The symbols move the points like this.
BT: α>TH, ρ>ZT, β>JG, ψ>ZF, ε>PF, ω>RJ
PF: α>RJ, ρ>NT, β>HP, ψ>JG, ε>ZF, ω>TD
QH: α>CP, ρ>QZ, β>GM, ψ>HC, ε>LF, ω>GJ
NQ: α>ZZ, ρ>HG, β>BR, ψ>CG, ε>DD, ω>SC
ZT: α>CG, ρ>NC, β>TH, ψ>RD, ε>NT, ω>BR
QZ: α>NH, ρ>QP, β>CP, ψ>PB, ε>RH, ω>JJ
CR: α>ZF, ρ>HQ, β>BH, ψ>PJ, ε>HF, ω>JG
MT: α>GM, ρ>QH, β>HJ, ψ>QS, ε>RF, ω>ZJ
PJ: α>HP, ρ>PF, β>MM, ψ>HS, ε>BH, ω>RL
ZJ: α>MT, ρ>GJ, β>GZ, ψ>DJ, ε>HG, ω>RF
GZ: α>HJ, ρ>MT, β>NM, ψ>SC, ε>ZZ, ω>NC
RL: α>PJ, ρ>TD, β>GL, ψ>QP, ε>LT, ω>BH
HG: α>RF, ρ>TP, β>ZZ, ψ>GZ, ε>DJ, ω>QS
HS: α>LT, ρ>JG, β>LM, ψ>SM, ε>MM, ω>QP
TH: α>HQ, ρ>CG, β>CR, ψ>TD, ε>RJ, ω>BT
PB: α>FH, ρ>HD, β>TP, ψ>GJ, ε>CP, ω>TG
LF: α>GJ, ρ>RH, β>ZJ, ψ>GM, ε>HC, ω>TP
RD: α>GB, ρ>DD, β>TD, ψ>RJ, ε>TH, ω>HQ
CP: α>TG, ρ>NH, β>DL, ψ>TP, ε>GJ, ω>QH
NT: α>BR, ρ>NQ, β>RJ, ψ>TH, ε>RD, ω>GB
CG: α>NM, ρ>GZ, β>HQ, ψ>GB, ε>BR, ω>ZT
BH: α>RL, ρ>ZF, β>SM, ψ>MM, ε>HS, ω>LT
JG: α>CR, ρ>TH, β>LT, ψ>RL, ε>HP, ω>HF
BR: α>ZT, ρ>ZZ, β>BT, ψ>HQ, ε>GB, ω>NT
HJ: α>DJ, ρ>GM, β>DD, ψ>NQ, ε>NC, ω>GZ
TP: α>LF, ρ>FH, β>RF, ψ>MT, ε>DL, ω>HC
ZZ: α>NC, ρ>RF, β>ZT, ψ>NM, ε>SC, ω>NQ
FH: α>RH, ρ>SM, β>LF, ψ>QH, ε>TG, ω>PB
HF: α>JG, ρ>BT, β>HS, ψ>BH, ε>PJ, ω>HP
RH: α>JJ, ρ>GL, β>GJ, ψ>CP, ε>PB, ω>FH
LM: α>HD, ρ>LT, β>PB, ψ>RH, ε>QZ, ω>NH
RF: α>ZJ, ρ>LF, β>NC, ψ>HJ, ε>QS, ω>HG
TD: α>PF, ρ>GB, β>PJ, ψ>HF, ε>CR, ω>ZF
QS: α>HG, ρ>HC, β>NQ, ψ>NC, ε>HJ, ω>DJ
HP: α>HF, ρ>RJ, β>QP, ψ>LT, ε>RL, ω>PJ
MM: α>QP, ρ>HP, β>QZ, ψ>LM, ε>SM, ω>GL
SC: α>NQ, ρ>QS, β>NT, ψ>ZT, ε>NM, ω>DD
HD: α>SM, ρ>BH, β>FH, ψ>JJ, ε>NH, ω>LM
RJ: α>BT, ρ>BR, β>HF, ψ>CR, ε>TD, ω>PF
TG: α>PB, ρ>LM, β>HC, ψ>LF, ε>QH, ω>CP
NM: α>DD, ρ>HJ, β>RD, ψ>NT, ε>ZT, ω>CG
HQ: α>RD, ρ>NM, β>ZF, ψ>PF, ε>BT, ω>TH
SM: α>GL, ρ>RL, β>RH, ψ>QZ, ε>LM, ω>HD
DL: α>HC, ρ>TG, β>QS, ψ>RF, ε>MT, ω>GM
DD: α>SC, ρ>DJ, β>GB, ψ>BR, ε>CG, ω>NM
GL: α>MM, ρ>PJ, β>JJ, ψ>NH, ε>HD, ω>SM
GM: α>DL, ρ>CP, β>DJ, ψ>HG, ε>ZJ, ω>MT
LT: α>BH, ρ>CR, β>HD, ψ>GL, ε>QP, ω>HS
NH: α>LM, ρ>HS, β>TG, ψ>FH, ε>JJ, ω>QZ
ZF: α>TD, ρ>RD, β>RL, ψ>HP, ε>JG, ω>CR
DJ: α>QS, ρ>DL, β>SC, ψ>ZZ, ε>GZ, ω>HJ
JJ: α>QZ, ρ>MM, β>QH, ψ>TG, ε>FH, ω>RH
QP: α>HS, ρ>HF, β>NH, ψ>HD, ε>GL, ω>MM
NC: α>GZ, ρ>ZJ, β>CG, ψ>DD, ε>NQ, ω>ZZ
HC: α>TP, ρ>PB, β>HG, ψ>ZJ, ε>GM, ω>DL
GB: α>NT, ρ>SC, β>PF, ψ>BT, ε>HQ, ω>RD
GJ: α>QH, ρ>JJ, β>MT, ψ>DL, ε>TP, ω>LF

In the rows, zero is written as 55.

The rows follow the links: the fewer symbols apart two points are, the more alike their rows tend to be.

Each row is also shifted at random along 7 hidden directions that mean nothing.

Some points, each with a row of numbers:
HF [ 60,  60,  60,  56,  54,  49,  44,  50,  64,  57,  57,  59,  62,  62,  52,  64,  53,  43,  65,  61,  59,  68,  47,  49,  49,  37,  62,  57,  50,  70,  60,  64,  56,  56,  55,  45,  52,  42,  47,  55,  50,  63]
HG [ 58,  49,  46,  56,  55,  56,  70,  58,  53,  64,  52,  46,  45,  55,  56,  45,  55,  60,  52,  50,  50,  46,  62,  56,  63,  67,  51,  54,  51,  45,  45,  57,  55,  53,  56,  63,  57,  56,  63,  58,  56,  50]
CG [ 61,  56,  39,  64,  51,  56,  63,  59,  56,  76,  56,  44,  57,  56,  52,  50,  65,  58,  62,  63,  50,  52,  54,  53,  62,  62,  63,  64,  37,  48,  35,  50,  54,  60,  47,  56,  44,  46,  74,  51,  59,  59]
LM [ 47,  51,  61,  53,  56,  53,  62,  63,  38,  50,  48,  63,  61,  55,  65,  53,  56,  62,  61,  50,  62,  60,  61,  63,  50,  65,  52,  48,  59,  59,  63,  63,  53,  50,  55,  74,  32,  68,  53,  54,  61,  51]
SC [ 16,  60,  44,  58,  49,  63,  66,  63,  34,  55,  53,  49,  60,  62,  51,  54,  63,  68,  44,  54,  49,  56,  54,  56,  54,  69,  63,  56,  41,  46,  42,  24,  46,  59,  43,  58,  44,  63,  76,  51,  62,  59]
ZF [ 40,  61,  57,  57,  51,  53,  51,  55,  62,  51,  52,  59,  65,  57,  46,  58,  56,  53,  43,  58,  57,  59,  50,  52,  57,  54,  59,  49,  55,  62,  62,  50,  52,  55,  46,  48,  74,  53,  47,  59,  51,  58]
GZ [ 55,  56,  60,  51,  56,  61,  61,  43,  62,  63,  57,  46,  45,  57,  54,  53,  46,  45,  73,  52,  45,  56,  56,  45,  58,  39,  48,  54,  57,  53,  58,  78,  51,  61,  58,  49,  44,  56,  45,  62,  50,  53]
FH [ 42,  49,  60,  50,  57,  47,  52,  57,  59,  40,  56,  57,  52,  55,  57,  60,  49,  56,  32,  51,  61,  55,  57,  58,  48,  57,  54,  54,  61,  58,  58,  47,  62,  47,  63,  53,  84,  53,  50,  58,  55,  60]
JG [ 68,  61,  61,  53,  50,  53,  47,  56,  41,  40,  55,  61,  64,  64,  53,  62,  51,  56,  46,  52,  60,  69,  50,  52,  43,  48,  61,  48,  51,  65,  62,  36,  50,  52,  52,  54,  54,  55,  55,  54,  54,  61]
ZT [ 84,  57,  54,  50,  54,  64,  26,  48,  65,  39,  74,  51,  54,  51,  55,  51,  46,  49,  46,  52,  55,  69,  54,  43,  39,  55,  64,  47,  62,  52,  57,  48,  47,  57,  59,  56,  64,  61,  58,  45,  52,  63]
SM [ 52,  53,  58,  61,  50,  56,  23,  55,  52,  51,  67,  59,  62,  32,  59,  49,  64,  55,  54,  62,  67,  53,  52,  60,  52,  54,  48,  52,  55,  49,  57,  42,  59,  48,  59,  65,  53,  49,  61,  47,  56,  47]
NQ [ 74,  52,  44,  56,  51,  59,  67,  62,  45,  60,  59,  42,  54,  62,  60,  47,  55,  63,  48,  50,  52,  62,  62,  52,  51,  69,  62,  53,  42,  46,  40,  48,  51,  54,  52,  68,  48,  60,  74,  55,  62,  64]
DD [ 73,  50,  48,  57,  54,  62,  70,  56,  77,  67,  56,  43,  55,  48,  55,  47,  57,  56,  52,  58,  47,  51,  61,  52,  64,  68,  55,  56,  57,  44,  47,  78,  55,  63,  49,  56,  68,  63,  55,  63,  59,  60]
TD [ 79,  61,  59,  53,  51,  54,  72,  58,  35,  50,  41,  59,  59,  69,  51,  59,  53,  60,  51,  49,  53,  59,  54,  56,  56,  54,  55,  46,  50,  62,  62,  45,  47,  53,  46,  55,  49,  60,  50,  62,  53,  53]
MM [ 46,  59,  58,  54,  61,  43,  59,  56,  47,  53,  43,  69,  56,  68,  52,  66,  54,  51,  65,  54,  58,  55,  49,  59,  53,  46,  59,  60,  56,  72,  62,  53,  57,  52,  55,  47,  42,  47,  47,  49,  51,  52]
LT [ 78,  54,  56,  61,  52,  52,  43,  58,  51,  58,  57,  59,  63,  44,  56,  57,  65,  56,  57,  64,  61,  51,  50,  61,  56,  53,  52,  60,  49,  53,  53,  46,  61,  53,  54,  56,  51,  48,  60,  52,  59,  53]
TG [ 59,  46,  59,  54,  55,  50,  56,  56,  63,  53,  57,  51,  50,  45,  60,  57,  55,  56,  43,  56,  57,  47,  57,  60,  57,  55,  46,  60,  56,  49,  52,  57,  66,  50,  62,  53,  75,  51,  53,  62,  59,  56]
HS [ 36,  55,  53,  61,  55,  48,  49,  60,  64,  58,  50,  63,  64,  46,  50,  59,  66,  55,  51,  66,  60,  47,  50,  62,  62,  58,  56,  62,  55,  57,  54,  51,  62,  55,  50,  49,  67,  47,  53,  52,  56,  52]
RF [ 40,  49,  39,  59,  55,  52,  47,  59,  62,  60,  65,  46,  51,  54,  59,  42,  55,  57,  46,  53,  58,  58,  63,  52,  52,  73,  64,  54,  49,  49,  39,  51,  57,  49,  60,  69,  64,  48,  73,  45,  55,  59]
GJ [ 61,  43,  49,  56,  61,  46,  65,  60,  80,  64,  58,  48,  50,  50,  61,  53,  55,  54,  48,  58,  57,  50,  64,  58,  58,  67,  57,  64,  56,  51,  43,  78,  69,  52,  64,  59,  74,  49,  57,  57,  60,  63]
DJ [ 47,  54,  52,  53,  51,  65,  42,  52,  46,  51,  67,  45,  50,  50,  60,  45,  51,  56,  55,  49,  54,  62,  59,  48,  47,  56,  54,  46,  52,  46,  51,  49,  47,  54,  59,  67,  43,  60,  65,  50,  55,  54]

Start, symbols taken left to right, then the point you end at.
Answers are names.
[ 51,  47,  51,  53,  56,  55,  48,  61,  55,  48,  64,  51,  53,  47,  65,  52,  55,  60,  45,  53,  59,  56,  61,  58,  45,  68,  57,  59,  56,  46,  46,  49,  59,  51,  63,  66,  56,  60,  67,  48,  63,  60]
ε ψ ρ ψ -> DL
[ 35,  67,  60,  54,  51,  57,  60,  51,  39,  47,  43,  64,  59,  64,  42,  62,  55,  57,  51,  53,  50,  53,  45,  54,  60,  44,  53,  49,  54,  62,  67,  34,  45,  58,  42,  40,  56,  56,  45,  60,  47,  47]
ω ε ψ α β ψ ε -> NH
[ 70,  58,  56,  60,  49,  52,  73,  59,  46,  66,  43,  55,  63,  61,  51,  58,  61,  57,  61,  59,  54,  54,  53,  58,  64,  52,  53,  55,  44,  59,  55,  58,  55,  56,  44,  54,  47,  51,  53,  64,  57,  54]
ρ ψ ρ α ρ ε -> SC
[ 33,  60,  67,  51,  52,  60,  46,  57,  53,  39,  54,  65,  70,  53,  54,  62,  55,  55,  51,  56,  58,  67,  51,  55,  45,  55,  59,  48,  65,  61,  70,  55,  49,  59,  48,  54,  53,  71,  44,  55,  58,  61]
ρ β ρ β ψ ω ω -> LT
[ 56,  57,  64,  56,  49,  61,  33,  55,  58,  43,  63,  60,  68,  39,  56,  57,  60,  55,  46,  61,  61,  60,  50,  56,  48,  54,  54,  50,  61,  53,  63,  48,  54,  57,  52,  56,  62,  63,  51,  55,  58,  58]
ψ ψ ω ω ψ -> RH
[ 83,  54,  58,  57,  57,  46,  53,  54,  63,  59,  53,  60,  59,  57,  55,  63,  56,  48,  62,  61,  59,  57,  51,  56,  54,  45,  58,  62,  53,  65,  56,  64,  62,  54,  57,  48,  55,  43,  49,  54,  54,  58]
ψ α ψ ψ -> JJ
[ 43,  59,  51,  55,  51,  65,  54,  54,  52,  53,  58,  49,  55,  52,  49,  54,  58,  59,  49,  57,  48,  52,  51,  52,  56,  57,  57,  55,  52,  45,  50,  37,  48,  63,  47,  48,  56,  62,  62,  53,  57,  56]
β α β ρ α β -> BT
[ 71,  59,  56,  55,  52,  56,  53,  52,  62,  53,  53,  56,  60,  56,  48,  52,  52,  53,  47,  55,  54,  57,  53,  50,  60,  55,  55,  45,  60,  59,  63,  58,  50,  56,  48,  52,  71,  56,  45,  60,  48,  53]
ε ψ ω ω ψ ρ -> JG
[ 77,  53,  60,  57,  53,  50,  52,  56,  33,  56,  51,  60,  54,  54,  61,  55,  58,  57,  67,  54,  61,  53,  55,  62,  53,  48,  47,  55,  48,  57,  57,  48,  57,  47,  60,  64,  31,  49,  58,  53,  56,  45]
ψ ψ α ψ ψ -> DL
[ 63,  60,  49,  60,  50,  58,  63,  57,  46,  63,  47,  56,  59,  56,  47,  50,  62,  60,  55,  57,  51,  49,  52,  56,  66,  60,  54,  51,  49,  52,  54,  44,  49,  57,  42,  54,  53,  55,  57,  58,  52,  47]
ω ε ρ ψ ω ρ -> ZT
[ 59,  53,  44,  58,  52,  56,  54,  54,  62,  66,  64,  42,  52,  58,  56,  48,  54,  53,  55,  57,  52,  61,  58,  48,  54,  57,  62,  57,  42,  50,  40,  56,  55,  55,  57,  59,  57,  45,  68,  53,  56,  64]
ω β ψ β ψ ω ψ -> HS
[ 31,  64,  50,  60,  51,  55,  42,  52,  58,  58,  56,  59,  62,  59,  45,  53,  57,  50,  55,  59,  55,  60,  48,  48,  57,  51,  63,  50,  51,  62,  57,  46,  48,  57,  46,  50,  59,  46,  55,  50,  46,  54]
β ω ψ ψ -> MM
[ 59,  63,  48,  57,  56,  51,  65,  52,  52,  62,  44,  59,  54,  69,  43,  57,  55,  52,  58,  55,  49,  50,  48,  52,  64,  50,  60,  55,  50,  62,  55,  46,  49,  58,  46,  42,  57,  46,  52,  54,  46,  49]
α ε ψ α β ρ -> RJ
[ 62,  59,  61,  47,  55,  61,  48,  40,  53,  49,  62,  48,  43,  64,  53,  58,  40,  44,  65,  48,  48,  63,  52,  43,  46,  33,  54,  51,  56,  58,  60,  59,  47,  58,  62,  45,  46,  53,  48,  56,  47,  58]
ε α ψ ε -> ZT
